In the rows, 128 means zero.
Here are made-up objects, facts about them, and rows of numbers that follow some of those facts. Name the object behind each unnamed row.

Some facts about the objects:
{<412>,<1147>,<117>,<447>,<446>} τ <807>
{<382>,<179>,<303>,<778>} τ <1147>
{<973>,<199>,<1254>} τ <1153>
{<192>,<525>,<667>,<1145>} τ <619>
{<8>,<150>,<1063>} τ <1206>
{<1189>,<406>,<102>,<652>,<37>} τ <33>
{<109>,<22>,<619>,<489>,<847>} τ <958>
{<1163>,<183>,<12>,<963>,<1101>} τ <341>
{<895>,<915>,<924>,<1065>} τ <1119>
{<111>,<1206>,<103>} τ <25>
{<900>,<120>} τ <347>
{<470>,<253>,<639>,<1154>} τ <24>
{<914>,<865>,<539>,<21>} τ <325>
{<1229>,<70>} τ <600>
{<163>,<487>,<868>} τ <599>
{<26>,<685>,<332>,<137>} τ <109>
{<77>,<837>,<410>,<601>} τ <641>
{<1102>,<1151>} τ <58>
{<978>,<172>,<710>,<1009>,<602>} τ <861>
{<599>,<1200>,<58>,<729>} τ <629>
{<600>,<1246>,<237>,<328>} τ <515>
{<243>} τ <837>
{<330>,<529>} τ <77>
{<1119>,<746>,<665>,<514>} τ <1176>
{<855>,<557>} τ <632>
{<629>,<25>,<33>,<347>,<4>,<1004>} τ <673>
{<161>} τ <262>
{<341>,<803>,<496>,<325>,<632>,<1018>} τ <1039>
{<394>,<1175>,<791>} τ <1246>
{<443>,<223>} τ <1254>
[<412>,<525>,<915>,<183>,<253>,<394>,<710>,<539>,<332>,<665>] Σ d
[<382>,<102>,<1145>,<963>,<446>,<529>] Σ f
[<973>,<1229>,<26>,<117>,<243>,<639>,<652>,<489>,<328>,<1009>,<791>,<443>,<21>,<487>,<729>,<514>] Σ c
[<192>,<1189>,<199>,<895>,<111>,<470>,<914>,<120>,<1102>,<330>,<855>,<1200>,<161>,<447>,<22>,<1175>,<303>,<496>,<237>,<223>,<601>,<602>,<1063>,<1101>,<868>] Σ a
[<8>,<924>,<667>,<103>,<978>,<12>,<865>,<685>,<746>,<70>,<1151>,<37>,<557>] Σ b
[<406>,<163>,<778>,<137>] Σ g
[<1163>,<900>,<179>,<1065>,<172>,<847>,<1154>,<410>,<150>,<4>,<1018>] Σ e

Some objects and their rows:
<514>: [138 113 148 138 151 121 136 135 115 108 104 120 134 117 105 129 136  94
 142 136 131 141 133  84 125 121 143 141 124 116 141 121 109 122 150]
<855>: [111 103  58 123 112 120  81 112 120 123 133 113 101 154  68 145 136 174
 139 118 147 138 129  93 150 126  85 143 132 112 129 149 100 125 132]
<602>: [135  97  89 110 100 124  97 112 118 127 128 116 114 142  68 138 128 157
 138 114 158 142 124 102 125 134  86 138 140 128 132 152 110 118 145]
<900>: [103 105 179 136 157 145 143 119 116 128 144 147  99 140 225 136 128 111
 138 110 160 149 106 116 117 125  85  74 123 123 147 165  88 124 161]
<803>: [118 133 128 147 145 116 112 132 128 112 126 120 125 123 143 130 145 168
 137 138 104 124 122 106 133 118 138 140 106 150 132 134  95 118 127]
<22>: [156  97  79 108  98 126 124 110 117 137 109 112 101 144 112 121 125 197
 154 115 149 139 131 100 111 130  99 124 134 123 135 157 113 111 126]
<629>: [131 128 126 156 135 114 108 137 110 130 135 117 130 122 149 125 145  90
 127 139 111 132 110 112 114 126 106 144 137 150 143 143 112 112 151]
<914>: [107 104  56 122 112 120  78 112 121 123 132 113 102 154  69 144 137 174
 140 118 145 138 130  91 152 124  84 143 130 110 128 150 100 126 130]
<199>: [136  97  90 111 102 124  96 112 119 127 128 114 114 144  68 136 129 160
 138 114 157 144 124 103 127 133  85 141 138 133 132 153 110 119 144]
<243>: [158 119 140 148 141 127 138 131 117 116 100 116 137 122 164 112 141 136
 153 139 127 138 133  86 109 113 129 125 103 144 139 133 106 126 134]
<117>: [148 130 168 150 120 132 138 122 112 125 102 121 139 120 161 112 139 135
 140 140 132 133 133  72 119 114 139 129 110 125 137 139 108 128 128]
<103>: [ 89 131 217 176 125 107 125 142 100 121 157 133 120  95 189 112 153 120
 136 140  83 139 134 121 123 140 156 190  90 141 148 152 116 107 135]
<963>: [115 183 135 148 159 123 114 156 138 119 148 112 126 102 144 138 137 118
 104 147  67  91 115 106 141 106 206  70 156 130 132 116  78 108 116]
<58>: [139 127 122 160 123 118 121 136 105 136 126 114 122 116 200 113 152 104
 134 130 101 124 113 112 106 123  96 118 120 150 145 150 114 117 140]
<915>: [105 109 139 108  89 120  97 137 119 103 149  99 114  87  32 130 128 181
 127 103  85 125 126 143 141 160 168 141 130 132 135 140 119 107 127]
<673>: [127 128 150 148 136 116 121 132 119 123 127 125 128 115 170 125 147 136
 131 131 107 126 112 119 113 125 123 137 113 159 137 139 105 111 145]
<529>: [150 171 165 136 157 128 132 159 137 119 138 110 145  95 149 130 128 107
 107 145  79  98 104 122 110 118 203  65 165 172 136 121  89 102 127]
<665>: [108 118 137 117  85 119  90 133 120 112 154 103 115  93  52 128 127 193
 126 110  86 125 124 141 135 155 162 146 133 137 133 147 116 104 124]
<4>: [105 103 182 135 159 147 143 117 118 125 142 145 100 141 216 137 126 120
 142 112 161 149 110 113 118 125  92  75 124 123 147 161  87 125 159]
<1151>: [ 94 131 192 186 125 104 108 148  89 129 165 125 119 104 174 113 152  67
 132 146  87 143 132 116 121 141 136 197 117 131 153 157 123 107 142]
<1004>: [137 127 129 153 136 116 109 138 112 126 134 115 131 123 142 127 141  95
 131 140 112 133 111 110 113 126 112 143 136 154 141 142 110 112 149]

Rows to name:
No name comes twice in this set of rows, the named rows included.
[110 118 225 129 133 163 141 103 121 124 138 146 119 144 188 134 116 147
 131 119 178 147 112  92 136 126 127  89 131 128 138 170  86 132 134] -> <179>
[147 105 147 123 154 152 160 124 120 126 127 127  98 153 194 122 110 147
 164 127 164 154 130  95 103 121 121  70 136 113 148 166  90 121 129] -> <847>
[128 134 134 132  55 129  80 125 112 130 159  93 123 106  75 113 125 193
 124 124  94 126 130 119 129 149 154 143 138 139 131 169 119 112 102] -> <412>
[106  86 185 107 167 152 160 130 124  98 124 135 104 126 151 139 119 121
 150 101 162 150 122 110 134 133 130  65 118 114 147 141  89 132 151] -> <1065>
[152 188 192 143 124 140 115 145 124 133 146 109 156 101 117 129 121  67
  87 157  96  99 106  92 127 119 217  83 197 144 134 134  97 108 119] -> <382>
[108 129 136 154 156 116 123 125 124 113 111 132 120 126 155 133 151 162
 143 138 116 132 135  82 143 107 137 143  93 113 132 124  91 125 133] -> <21>
[179 143 140 132 168 135 180 139 126 134  99 122 119 134 199 117 119 118
 146 150 130 125 126  83  94 105 172  74 157 119 145 131  96 103 126] -> <137>

Now the same objects, written a new way:
Some objects and their rows:
<26>: [131 166 106 176  90  84 115 162 113  89  73 111 132  96 156 171 166 157
 125 181 150  82  24 164 205  86 165 116 148 134  86 119 111 152 148 108
 164 190  78  13 141 112 138 167 152 107 159 103 152 121]
<924>: [131 112 180 123 175  95  99 101  98 104 169 113  80 123 138  97  90 142
 131  23  82 152 176 144  71 127 119 127 124 148 145 139 112 118 132 160
 102 105 148 181  96 142 154 105 157 118 125 132 116 100]
<1065>: [113 141 177 167 150  83  85 122  93  73 109 141  94 100 167  92 107 174
 134  69  91 154 130 155  78 103 160 129 154 132 140 143  98 139 144 166
 135 113  87  97 126  88 158 119 179 102 152 130 105 120]
<778>: [153 126 110 154 108 171 121 180  90 137  45 130 154 163 179  95 138  95
 149 156 150 141  81 129 113  98 121 122 157 109  85 131 171 139 115 112
 146 137 167 157 163 101 104 137 125 130 152 142 142 156]
<303>: [157 118 131 119 109 162 152 160 101 141  96 122 122 130 126 126 108 102
 164 157 148 161  78 137  85 120 145 122 129 118  80 125 161 132 139 116
 109 112 191 193 151 121 131 141 119 139 124 137 145 129]
<199>: [117 116 124 134 122 150 142 133 110 141 141 126 123 124 114 158 112 102
 138 115 158 156 107 147 106 126 130 131 113 134  99 132 146 150 148 134
 117 116 138 159 135 131 114 115 122 132 116 126 133 128]
<8>: [127 107 140 101 164 132 117  84 133  79 132 163 112 122 108 121 113 120
 133 123 101 158 141 122 148 165  65 111  94 139 186  90 130  91  96 148
  89  71 127 174  87 156 185 128 161 129 124 126 111 129]
<394>: [155 127 122 125 132 111 108 123 150 153 183  89 137 158 117 137 184 153
 102 133 142 121 140  98 142  86  38 103 143 106 131 148 116  87 144 118
  92 101 169 136  68 142 117  68 105 133 138 125 116  82]
<443>: [135 149 111 178 116  93  92 149 128 111  59 127 107 110 156 137 181 172
 140 192 158 112  38 148 159  80 163 120 165 127 104 141 127 147 184 118
 166 155  70  27 145  83 143 148 149 122 155 112 140 116]
<1206>: [104 104 147 101 130 155 125 105 182 155 118 173 176 131 100 114 144 115
 137 162 109 175 170 102 169 160 102 125  90 159 139 101 126 114  80 125
 147  88  65 148 102 155 138 168 139 127 113 150 117 161]
<914>: [110 115 104 111 119 145 155 125 108 119 173 146  86 143 115 148 112  86
 131 125 161 133 122 146  90 144 140 133 112 125 125 108 148 149 154 139
 119 147 128 138 140 109  92 125  95 156 112 129 115 138]
<963>: [159 106  39 115 178 157 131  95 125 147 147 134  48 198 122  94 112 100
 125  77 172  73  95 156 181 165 147 134 115 154 164 116 171 134 133 121
 139 220 135 150 189 157 100  97  95 160 137 136 155 126]
<667>: [141 140 147 110 129 110 154 122  94  67 170 106 120 109 125 155  82 125
 109  71  85 107 131 142 151 148 102 114 112 125 144  93 105 106  67 135
  79 139 168 167 101 174 155 117 141 114 130 135 135 107]
<729>: [114 157  89 167 127  96  85 132 141 121  34 128 130  91 144 136 170 145
 137 216 154  76  82 127 163 107 154 146 152 118 145 165 132 145 219 120
 170 134 117   5 155  83 162 164 159 115 143  52 135 143]
<837>: [130 121 166 116 117 138 144 135 154 172 148 122 161 134 123 114 126 146
 124 109 102 153 181 108 112 132 154 132 133 135 107 133 117 125  83 118
 142 126 104 159 125 141 108 131 113 126 116 175 133 126]
<412>: [184 123 142  88 118 107 105 150 130 137 138  90 123 161 141  87 170 130
 138 155 110 117 134 101 120  90  72 105 140 122 104 126 125  74 144 105
 105 123 217 162  79 134 133 144 114 136 142 117 120  99]
<24>: [128 125 156 116 119 137 145 133 152 167 150 123 158 133 122 115 122 139
 124 113 104 144 174 109 114 135 147 133 131 131 112 133 117 126  85 118
 138 127 114 155 125 140 107 131 112 126 117 165 130 129]
<861>: [128 123 156 116 119 137 145 135 152 167 150 122 159 134 122 115 123 138
 124 112 104 144 172 110 112 134 145 131 132 131 113 132 116 126  87 119
 138 126 112 155 126 140 107 129 111 127 116 165 131 129]
<958>: [123 141 157 112  92 130 167 149 138 144 163 105 183 120 123 150 109 125
 109 100  94 115 162 124 159 141 150 130 116 139  94 109 100 130  50 110
 136 163 116 141 122 170 102 149 113 111 120 160 143 132]
<673>: [105 120 142 102 130 148 132 112 173 167 121 142 182 121 105 114 128 117
 127 146 102 138 199  94 139 162 125 145 107 139 146 133 123 119 101 122
 145  98 117 141 123 147 131 155 127 123 106 124 124 155]
<641>: [130 123 167 115 119 137 145 135 153 169 148 122 160 135 123 114 124 144
 125 109 103 151 177 110 111 133 152 131 132 134 106 134 116 126  85 118
 141 126 105 159 124 140 106 132 111 126 117 172 132 126]

Rows to name:
No name comes twice in this set of rows, the named rows included.
[102 104 151 144 143 126 108 125  97 156 157 117 106 123 125 134 108 104
 145  54 145 173 136 166  72 108 148 139 110 164  81 155 138 167 178 152
 135 117 124 160 126 127 109 121 140 122 115 117 126 125] -> <895>
[116 144  95 169 127 100  82 129 144 107  37 150 124 102 141 136 186 149
 144 225 161 110  50 138 184 102 136 127 141 134 133 137 133 140 196 122
 171 127  71  13 140  89 165 169 165 119 149  77 131 142] -> <652>
[142 112 164 108 147  75  63 124 125 152 184  83 107 157 146  83 168 132
 128  64 104 133 183 126  98  74  79 120 127 163  96 154 107 103 180 136
 129 125 167 142  58 137 115 132 132 120 135 101 105  96] -> <915>
[147 115 153 104 140  83  75 126 129 146 179  88 113 157 141  91 168 130
 126  87 109 126 172 120 111  81  72 117 128 152 103 145 110  98 169 130
 122 124 173 141  61 139 118 130 126 125 136 105 107  97] -> <665>
[ 98 125 104 125 133 153 136 118 120 151 120 120 145 104 103 157 102  79
 133 134 153 117 152 126 103 151 125 158 105 122 136 159 150 148 180 136
 118  96 191 140 148 130 131 128 129 127 103  66 130 151] -> <1102>
[177 126 172  95 103 153 157 168 142 167  90 115 161 143 137  76 118 141
 156 165  90 151 141  96  87 129 168 124 153 113  86 122 133 102  77  93
 132 125 178 198 147 127 128 164 108 135 126 180 145 127] -> <1147>
[116 116 180 123 135 119 118 128 143 180 161 114 148 133 132  97 118 142
 130  64  92 158 201 123  84 122 164 142 129 155  97 150 110 140 111 131
 156 129 100 157 118 138 101 137 126 118 115 158 125 126] -> <1176>
[117 120 108 160 127 162 153 125 122 157 154 123 136 125  98 190 127 124
 119 122 184 161  93 137 113 118 107 124 126 109 115 150 145 151 140 135
  99  91 124 155 136 133 110  60 113 135 118 140 138 110] -> <1175>
[103 139 134 105 133 139 137 115 165 181 120 111 189 105 111 113 106 110
 118 133  94  91 238  80 108 169 145 172 123 114 163 172 123 123 134 120
 143 104 185 128 144 139 128 143 120 117  97  85 130 156] -> <599>
[108 110 194 128 145 107 104 125 139 187 166 110 139 131 139  85 117 143
 132  35  87 167 215 131  70 113 172 146 130 170  88 162 105 146 125 140
 162 130  92 157 114 134 100 139 134 112 113 156 124 124] -> <1119>
[133 154  97 199 120 102 102 141 141 123  70 125 119 110 141 163 192 190
 123 204 181 115  29 139 167  75 141 114 174 105 119 156 126 147 181 118
 152 134  57  23 147  84 138  99 142 124 156 125 143 102] -> <1229>
[ 96 123 103 124 134 152 135 116 121 150 114 126 147 104 103 156 105  75
 134 139 153 121 150 126 110 152 121 156 101 126 140 155 150 147 180 136
 119  93 186 139 145 132 133 131 132 127 101  66 131 153] -> <1200>
[135 153  98 197 119 101 101 142 139 123  69 126 118 109 144 161 190 187
 125 201 179 114  30 140 165  77 145 115 174 107 118 155 126 147 181 118
 154 136  60  23 147  84 139 105 141 123 157 121 142 105] -> <328>

Now the same objects, written a new way:
Named rows:
<243>: [115 147 162 130 145 127  96 135 131 109 131 133 154 134 123 139 175  79
  94 120 107  78 117 125  76 118 105 115]
<8>: [146 122  72 119 114 143 129  90 114 130 157 155 128 146 128 134 105 138
 164 130 134 142 138 189 164 134 107 132]
<4>: [142 121 124 129 127 146 106 137 149 149 118 172 127 142 132 151 123 101
  40 164 129 132 171 161 115 147 116 142]
<303>: [120 124 121 130 117 112 218 101 103 117  92  96 133 105 132  95 115 219
 184 101  90 117  85  90 148 144 107 119]
<1039>: [132 145 169 129 146 138 111 151 118 119 116 106 135 104 131 129 132 119
 160 137 149 137 124 134 133 119 147 138]
<710>: [132  97 168 126 116 123 129 155 206 151 156 129 118 124 124 109 119  60
  96 143 135 174 148  88 159 116  90 137]
<161>: [132 130 108 130 131 104 173 103  83 121 123  94 123 106 127 107  82 206
 175 105 104 129  84  85 148 137 148 118]
<729>: [133 136 170 134 142 111  89 145 105 118 140 138 152 149 129 145 149 112
 152 109  98  55 170 135  75 130 103 128]
<1254>: [133 130 136 128 122 129 139 140 116 119 130 117 137 116 127 111 143 114
  79 138 143 122 111 136 107 122 134 126]
<1065>: [111 124  97 127 125 150  80 138 191 129  97 169 125 122 137 140 105  56
   7 145 122 148 143 126 101 121 153 146]
<539>: [134 113 201 127 136 132 107 167 201 150 142 116 119 108 126 120 116  64
 156 146 144 187 155  90 178 110 106 152]
<600>: [133 124 129 128 128 110 137 151 111 110 145 107 119 143 118 151 152 100
  42 171 144 118 112 129 118 125 133 116]
<412>: [127  94 178 126 107 129 162 154 214 150 135 130 126 122 126  96 145  72
 103 141 126 165 150  91 157 121  64 139]
<1229>: [113 141 157 131 151 110  91 145 129 105 141 128 137 161 115 177 180  68
  75 148 103  78 123 116  90 122 102 104]
<557>: [114 134 114 121 133 146 100 125 134 116 114 124 116 133 131 144 127 135
 214 124 146 160 138 146 168 118 144 147]
<958>: [122 131 143 127 129 134 122 134 118 151 149 129 127 126 124 108 157 142
 117 111 157 139 109 113 101 136 135 107]
<150>: [152 126 112 126 131 156 112 116 153 155 131 183 132 138 129 154 115  91
  24 171 127 138 153 181 127 150 102 135]
<192>: [120 132 114 129 134 109 159  99  85 151 141 103 116 113 123  98 100 231
 194  79 120 144  76  65 137 148 149  99]
<837>: [136 131 137 127 119 131 144 139 114 115 132 114 140 111 127 102 144 115
  68 139 148 122 106 140 102 121 136 128]
<865>: [113 136 116 121 135 146  93 126 134 116 111 123 117 131 131 147 125 134
 221 124 145 161 142 146 171 118 145 150]
<163>: [162  88 108 134 106 139 128 144 135 126  88 155 101 180 131 119 102 121
 141 116 141 142 181 191 151 150 170 160]

Name these rows:
No name comes twice in this set of rows, the named rows included.
[132 127 101 130 132  90 174 112  78 112 134  86 111 124 120 132  90 194
 140 130 106 125  80  81 154 137 147 111] -> <237>
[131 148 175 129 152 140 105 152 120 119 110 103 134 102 132 136 130 121
 176 137 149 139 126 132 141 117 151 141] -> <341>
[129 135 173 134 141 109  86 151 103 117 137 135 150 151 130 143 151 114
 158 107  98  53 177 127  71 130 109 130] -> <487>
[172 132 119 126 124 136 149 106  94 136 167 143 149 119 127 120 104 126
  93 144 134 116 121 185 128 140 105 123] -> <1206>
[131 125  99 130 134  85 174 114  76 109 136  82 108 129 118 139  94 188
 126 139 106 124  79  79 156 138 148 109] -> <1175>
[133  93 114 131 101 165 176 123 184 120  51 161 109 168 129 109 157 106
 110 123 131 158 133 185 164 152 124 144] -> <778>
[110 120  86 120 115 136 118 115 139 118 124 137 116 148 129 136 130 129
 159 123 137 151 134 144 153 123 129 135] -> <978>
[132 147 173 129 150 140 107 150 120 119 113 105 134 102 131 133 131 120
 170 137 149 139 124 134 137 119 151 142] -> <325>
[135  93 161 126 120 104 133 167 192 140 169 118 104 147 113 137 133  46
  48 178 139 170 144  87 163 116  91 129] -> <394>
[162 129  95 129 129 106 182  84  63 131 149 109 132 107 128 108  55 217
 181 109  99 118  94 122 157 147 131 117] -> <111>
[119 138 153 129 148 157  82 153 172 141  88 153 121 127 132 164 137  86
  77 165 139 157 154 138 131 132 137 148] -> <1018>

